Here is a tiny trained network, its code and every weight. The questions are about switching its units off for an input and a class, where a switched-off unit gives its printed mean instead of its output.

import numpy as np


def w(rows, s, z=0):
    codes = np.array(rows[::2]) - 128.0
    scale = np.full(codes.shape[1], s)
    scale[-1] = z or s
    return codes * scale


def norm(h):
    return h / np.sqrt((h * h).mean(-1, keepdims=True) + 1e-5)


def f(y):
    return np.maximum(y, 0)


def log_softmax(a):
    a = a - a.max(-1, keepdims=True)
    return a - np.log(np.exp(a).sum(-1, keepdims=True))


def net(x, mask):
    res = np.array(x, float).reshape(1, 8) / 4 @ E
    u = 0
    for l in range(3):
        y = f(norm(res) @ A[l][:, :-1].T + A[l][:, -1])
        res = res + np.where(mask[u : u + 9], y, B[l][:, -1]) @ B[l][:, :-1]
        u += 9
    return log_softmax(norm(res)[-1] @ U[:, :-1].T + U[:, -1])


A, B = {}, {}
E = w([
[126,127,125,129,126,125],'x0',
[128,127,129,129,125,128],'x1',
[64,92,109,15,127,124],'x2',
[128,128,131,127,129,132],'x3',
[173,6,155,135,103,181],'x4',
[167,140,17,124,147,180],'x5',
[130,129,128,128,127,126],'x6',
[99,160,132,131,18,183],'x7',
],0.014)
A[0] = w([
[203,15,120,135,140,143,188],'0.n1',
[88,211,47,126,84,81,176],'0.n2',
[173,169,105,81,83,171,109],'0.n3',
[187,116,148,98,254,110,2],'0.n4',
[94,152,148,140,174,186,73],'0.n5',
[52,98,216,165,125,85,2],'0.n6',
[118,141,122,129,122,93,61],'0.n7',
[95,175,222,104,136,129,98],'0.n8',
[124,191,148,89,186,76,112],'0.n9',
],0.0084,0.0088)
B[0] = w([
[36,151,168,180,202,161,254],'0.n1',
[89,81,190,168,193,196,251],'0.n2',
[84,97,117,168,139,78,159],'0.n3',
[135,63,101,165,188,2,147],'0.n4',
[132,128,114,83,105,85,128],'0.n5',
[117,105,214,113,77,36,141],'0.n6',
[124,115,122,154,152,126,128],'0.n7',
[96,96,174,157,147,124,165],'0.n8',
[88,95,149,167,168,167,184],'0.n9',
],0.0097,0.0071)
A[1] = w([
[131,106,103,84,146,95,140],'1.n1',
[119,101,109,79,92,110,75],'1.n2',
[133,133,78,121,149,87,108],'1.n3',
[149,142,152,201,86,55,118],'1.n4',
[146,124,141,116,145,86,81],'1.n5',
[227,9,139,117,114,144,2],'1.n6',
[156,42,165,129,81,158,151],'1.n7',
[174,161,86,191,134,132,113],'1.n8',
[164,133,157,104,113,119,119],'1.n9',
],0.013,0.007)
B[1] = w([
[196,124,196,132,150,136,184],'1.n1',
[145,112,161,118,168,134,139],'1.n2',
[110,85,142,155,45,74,159],'1.n3',
[157,86,190,44,170,159,220],'1.n4',
[122,83,103,165,103,113,142],'1.n5',
[20,146,115,188,209,240,142],'1.n6',
[35,206,150,171,205,136,253],'1.n7',
[165,88,217,2,169,158,213],'1.n8',
[85,136,81,148,144,74,132],'1.n9',
],0.0087,0.0044)
A[2] = w([
[64,88,118,50,115,98,97],'2.n1',
[76,162,120,149,74,168,89],'2.n2',
[118,160,118,127,2,159,3],'2.n3',
[99,91,100,32,111,142,19],'2.n4',
[203,150,142,219,105,119,138],'2.n5',
[137,157,168,122,66,183,128],'2.n6',
[93,123,183,144,188,154,235],'2.n7',
[178,137,5,139,156,195,114],'2.n8',
[116,251,124,115,157,80,63],'2.n9',
],0.017,0.0046)
B[2] = w([
[206,160,162,150,140,157,157],'2.n1',
[148,81,93,143,190,84,154],'2.n2',
[189,113,84,139,209,59,133],'2.n3',
[194,183,169,149,140,142,140],'2.n4',
[114,147,151,5,161,161,141],'2.n5',
[146,90,88,108,222,62,149],'2.n6',
[153,157,41,114,45,126,252],'2.n7',
[69,133,249,139,50,30,151],'2.n8',
[68,33,111,186,114,241,143],'2.n9',
],0.014,0.024)
U = w([
[142,131,96,159,105,123,248],'0',
[17,86,101,208,151,247,116],'1',
[154,70,80,156,249,41,85],'2',
[70,141,234,154,66,54,79],'3',
[200,201,167,62,164,230,71],'4',
[150,144,63,148,76,105,143],'5',
],0.013)

Each question gives the input, the list of numbers given to net, and the class t.
The units are the neurons (one row each of A and B). Each row of codes is followed by its name. A weight is (code - 128) times the scale printed after its matrix; where a second scale follows, it is the last column's (A, B and U).
mask holds one flag per neuron, layer by layer. A switched-off neuron (its flag False) gives its mean, the last column of its row in B, instead of its output. The means were averaged over made-up inputs and are rounded, as every weight is.
A unit's drop is (log p(t) with every unit on - log p(t) with that unit switched off) / (log p(t) with every unit on - log p(t) with every unit switched off).
The circuit of an input: a set's keep is (log p(t) with only the set's units on - log p(t) with every unit switched off) / (log p(t) with every unit on - log p(t) with every unit switched off). Starting from the 12 units with the biggest drops (on a tie, the unit counted first), units are removed one at a time, each time the one whose removal leaves the highest keep (on an exact tie, the one counted first), for as long as the keep stays at least 0.8.
circuit, biggest first: the units of the circuit, biggest drop first
k most important neurons: the k neurons with the biggest drops, biggest first
k most important neurons of layer l: the k neurons of layer l with the biggest drops, biggest first
drop of u: that unit's drop, to one decimal
input [8,5,-4,-6,-8,-7,-2,-4], class 1: circuit, biggest first => (2.n9)
input [-2,-2,-2,-2,7,-6,-7,-4], class 1: 2 most important neurons => (2.n8, 1.n7)
input [-7,-5,-3,4,6,8,1,2], class 3: 2 most important neurons => (2.n8, 0.n2)
input [8,6,-4,7,7,0,-2,8], class 2: 2 most important neurons => (2.n6, 2.n2)
input [1,-6,6,3,2,0,-4,7], class 2: 2 most important neurons => (2.n2, 2.n6)
input [-4,5,-3,5,-8,-7,7,-2], class 1: 2 most important neurons of layer 2 => (2.n9, 2.n8)
input [-6,-2,0,5,-5,4,6,6], class 2: 3 most important neurons => (2.n2, 0.n1, 1.n7)
input [0,-5,-6,-4,4,-2,2,6], class 2: circuit, biggest first => (2.n6, 2.n2, 0.n2)
input [-1,4,-1,5,5,5,-4,6], class 2: 3 most important neurons => (2.n2, 0.n2, 2.n6)
input [0,5,-8,-7,-8,5,5,-5], class 1: 2 most important neurons of layer 2 => (2.n9, 2.n1)
input [-7,-3,4,-5,6,-4,2,-4], class 5: 2 most important neurons => (2.n7, 0.n2)
input [-5,4,-7,-2,-4,-5,2,-3], class 4: 2 most important neurons => (2.n5, 2.n8)
input [1,-3,-8,-3,-4,6,-2,-4], class 4: circuit, biggest first => (1.n8, 2.n5)
input [3,-2,0,-4,-1,7,7,5], class 3: circuit, biggest first => (2.n8)
input [0,3,-5,6,-4,0,-1,1], class 4: 2 most important neurons => (0.n1, 2.n5)
input [0,-4,6,-3,-1,1,5,-5], class 4: 3 most important neurons of layer 2 => (2.n1, 2.n2, 2.n6)
input [2,-4,-1,-2,-4,5,-3,3], class 3: 2 most important neurons of layer 1 => (1.n7, 1.n4)
input [-1,-6,-1,-7,0,8,-6,7], class 3: 2 most important neurons => (2.n8, 2.n7)
input [6,6,1,-8,8,-6,4,0], class 1: 3 most important neurons => (1.n7, 2.n8, 1.n6)
input [-5,7,-8,-5,2,6,8,-1], class 4: circuit, biggest first => (2.n5)
input [2,0,7,4,4,6,-2,4], class 4: 3 most important neurons => (2.n4, 2.n1, 2.n7)
input [-5,3,8,4,8,-8,-3,-4], class 1: 4 most important neurons => (2.n8, 1.n7, 1.n6, 1.n8)
input [2,4,8,6,-6,-6,6,5], class 4: 2 most important neurons of layer 2 => (2.n1, 2.n8)
input [-7,0,2,-3,-2,3,2,-4], class 5: 2 most important neurons => (2.n6, 2.n2)
input [-3,5,6,-3,8,7,4,-1], class 1: 2 most important neurons => (1.n6, 1.n7)
input [-1,-3,8,0,6,-5,6,5], class 4: 2 most important neurons of layer 2 => (2.n1, 2.n8)
input [1,3,7,8,2,1,8,7], class 2: 3 most important neurons of layer 2 => (2.n2, 2.n6, 2.n3)
input [3,4,-2,-8,-2,3,1,6], class 2: 2 most important neurons of layer 2 => (2.n6, 2.n2)
input [3,2,-7,6,-4,3,3,0], class 4: most important neuron of layer 2 => (2.n5)
input [-3,-2,2,4,-7,-4,4,2], class 1: drop of 2.n9 => 0.3
